Here is a tiny trained network, its code and every weight. The questions are about switching its units off for an input and a class, where a switched-off unit gives its printed mean instead of its output.

import numpy as np


def w(rows, s, z=0):
    codes = np.array(rows[::2]) - 128.0
    scale = np.full(codes.shape[1], s)
    scale[-1] = z or s
    return codes * scale


def norm(h):
    return h / np.sqrt((h * h).mean(-1, keepdims=True) + 1e-5)


def f(y):
    return np.maximum(y, 0)


def log_softmax(a):
    a = a - a.max(-1, keepdims=True)
    return a - np.log(np.exp(a).sum(-1, keepdims=True))


def net(x, mask):
    res = np.array(x, float).reshape(1, 3) / 4 @ E
    u = 0
    for l in range(2):
        y = f(norm(res) @ A[l][:, :-1].T + A[l][:, -1])
        res = res + np.where(mask[u : u + 10], y, B[l][:, -1]) @ B[l][:, :-1]
        u += 10
    return log_softmax(norm(res)[-1] @ U[:, :-1].T + U[:, -1])


A, B = {}, {}
E = w([
[201,184,111,97,100,165],'x0',
[100,87,120,130,98,254],'x1',
[84,121,183,5,68,97],'x2',
],0.0057)
A[0] = w([
[183,161,154,98,132,36,94],'L0N1',
[207,202,151,142,74,111,57],'L0N2',
[102,2,236,122,38,46,55],'L0N3',
[122,171,91,103,175,13,136],'L0N4',
[110,71,89,16,95,157,116],'L0N5',
[110,43,106,81,107,208,48],'L0N6',
[244,176,145,62,50,143,34],'L0N7',
[87,170,87,173,144,130,32],'L0N8',
[67,81,162,122,191,103,2],'L0N9',
[89,22,208,175,140,20,57],'L0N10',
],0.0053,0.0029)
B[0] = w([
[80,228,171,85,242,143,225],'L0N1',
[51,115,61,101,96,128,191],'L0N2',
[181,98,146,172,102,124,235],'L0N3',
[86,101,150,89,196,247,255],'L0N4',
[192,102,199,194,163,72,224],'L0N5',
[52,199,174,111,200,224,199],'L0N6',
[133,65,9,120,39,119,226],'L0N7',
[185,133,157,146,101,114,142],'L0N8',
[119,102,36,151,100,111,160],'L0N9',
[117,131,4,24,83,145,231],'L0N10',
],0.0047,0.0035)
A[1] = w([
[120,89,246,141,71,194,66],'L1N1',
[161,151,100,76,175,37,75],'L1N2',
[144,173,142,159,191,81,134],'L1N3',
[9,21,84,170,68,94,102],'L1N4',
[188,117,238,93,56,82,83],'L1N5',
[112,145,181,43,122,53,159],'L1N6',
[110,187,154,141,148,44,5],'L1N7',
[214,137,72,217,172,115,150],'L1N8',
[118,135,143,185,106,254,98],'L1N9',
[188,214,50,117,21,145,67],'L1N10',
],0.007,0.0021)
B[1] = w([
[134,214,121,172,210,145,203],'L1N1',
[107,174,86,120,166,191,207],'L1N2',
[97,170,151,89,127,181,178],'L1N3',
[234,140,15,34,86,66,211],'L1N4',
[99,32,170,254,80,113,190],'L1N5',
[167,117,173,242,103,177,236],'L1N6',
[96,192,121,84,191,165,151],'L1N7',
[117,55,239,145,13,118,237],'L1N8',
[93,196,159,72,175,65,254],'L1N9',
[133,45,24,77,155,13,227],'L1N10',
],0.0062,0.0048)
U = w([
[87,235,145,110,246,176,38],'0',
[185,79,12,84,123,74,254],'1',
[152,80,220,210,98,127,110],'2',
],0.011,7.2e-05)

Each question gives the input, the list of numbers given to net, and the class t.
The units are the neurons (one row each of A and B). Each row of codes is followed by its name. A weight is (code - 128) times the scale printed after its matrix; where a second scale follows, it is the last column's (A, B and U).
mask holds one flag per neuron, layer by layer. A switched-off neuron (its flag False) gives its mean, the last column of its row in B, instead of its output. The means were averaged over made-up inputs and are rounded, as every weight is.
A unit's drop is (log p(t) with every unit on - log p(t) with that unit switched off) / (log p(t) with every unit on - log p(t) with every unit switched off).
unit that matters most: the unit with the biggest drop
k most important neurons: the k neurons with the biggest drops, biggest first
k most important neurons of layer l: the k neurons of layer l with the biggest drops, biggest first
drop when u is switched off: that unit's drop, to one decimal
input [8,-8,1], class 0: unit that matters most -> L0N1
input [-6,-2,8], class 2: 2 most important neurons -> L1N6, L1N5
input [-8,8,6], class 0: 2 most important neurons of layer 0 -> L0N6, L0N7
input [5,-7,7], class 0: 4 most important neurons -> L0N1, L1N2, L1N8, L1N7
input [-7,6,6], class 1: 2 most important neurons -> L1N4, L0N1
input [4,-5,8], class 2: 2 most important neurons of layer 1 -> L1N5, L1N6
input [-4,-7,7], class 0: 2 most important neurons -> L0N1, L1N8
input [4,5,6], class 2: 2 most important neurons of layer 0 -> L0N5, L0N4
input [-8,5,-7], class 1: 4 most important neurons of layer 1 -> L1N4, L1N6, L1N5, L1N9
input [6,-6,0], class 0: 4 most important neurons -> L0N1, L0N10, L1N4, L0N4
input [-3,3,-1], class 0: 3 most important neurons of layer 0 -> L0N6, L0N7, L0N2
input [-7,5,-2], class 1: 2 most important neurons -> L1N4, L0N4
input [-3,1,-5], class 2: 2 most important neurons -> L1N8, L0N7
input [8,6,-5], class 1: unit that matters most -> L1N10
input [5,2,8], class 2: 2 most important neurons -> L0N5, L1N5
input [-2,6,4], class 0: 2 most important neurons -> L0N6, L1N1
input [-7,-3,-5], class 1: 2 most important neurons -> L1N4, L0N10
input [-3,-4,7], class 2: 2 most important neurons of layer 1 -> L1N6, L1N5
input [-8,5,6], class 1: drop when L1N4 is switched off -> 3.3
input [-1,-5,-7], class 2: unit that matters most -> L1N8
input [-5,6,-3], class 0: drop when L0N7 is switched off -> 0.1
input [-6,1,-4], class 1: drop when L1N4 is switched off -> 0.5
input [3,-1,-7], class 2: drop when L1N8 is switched off -> 1.2
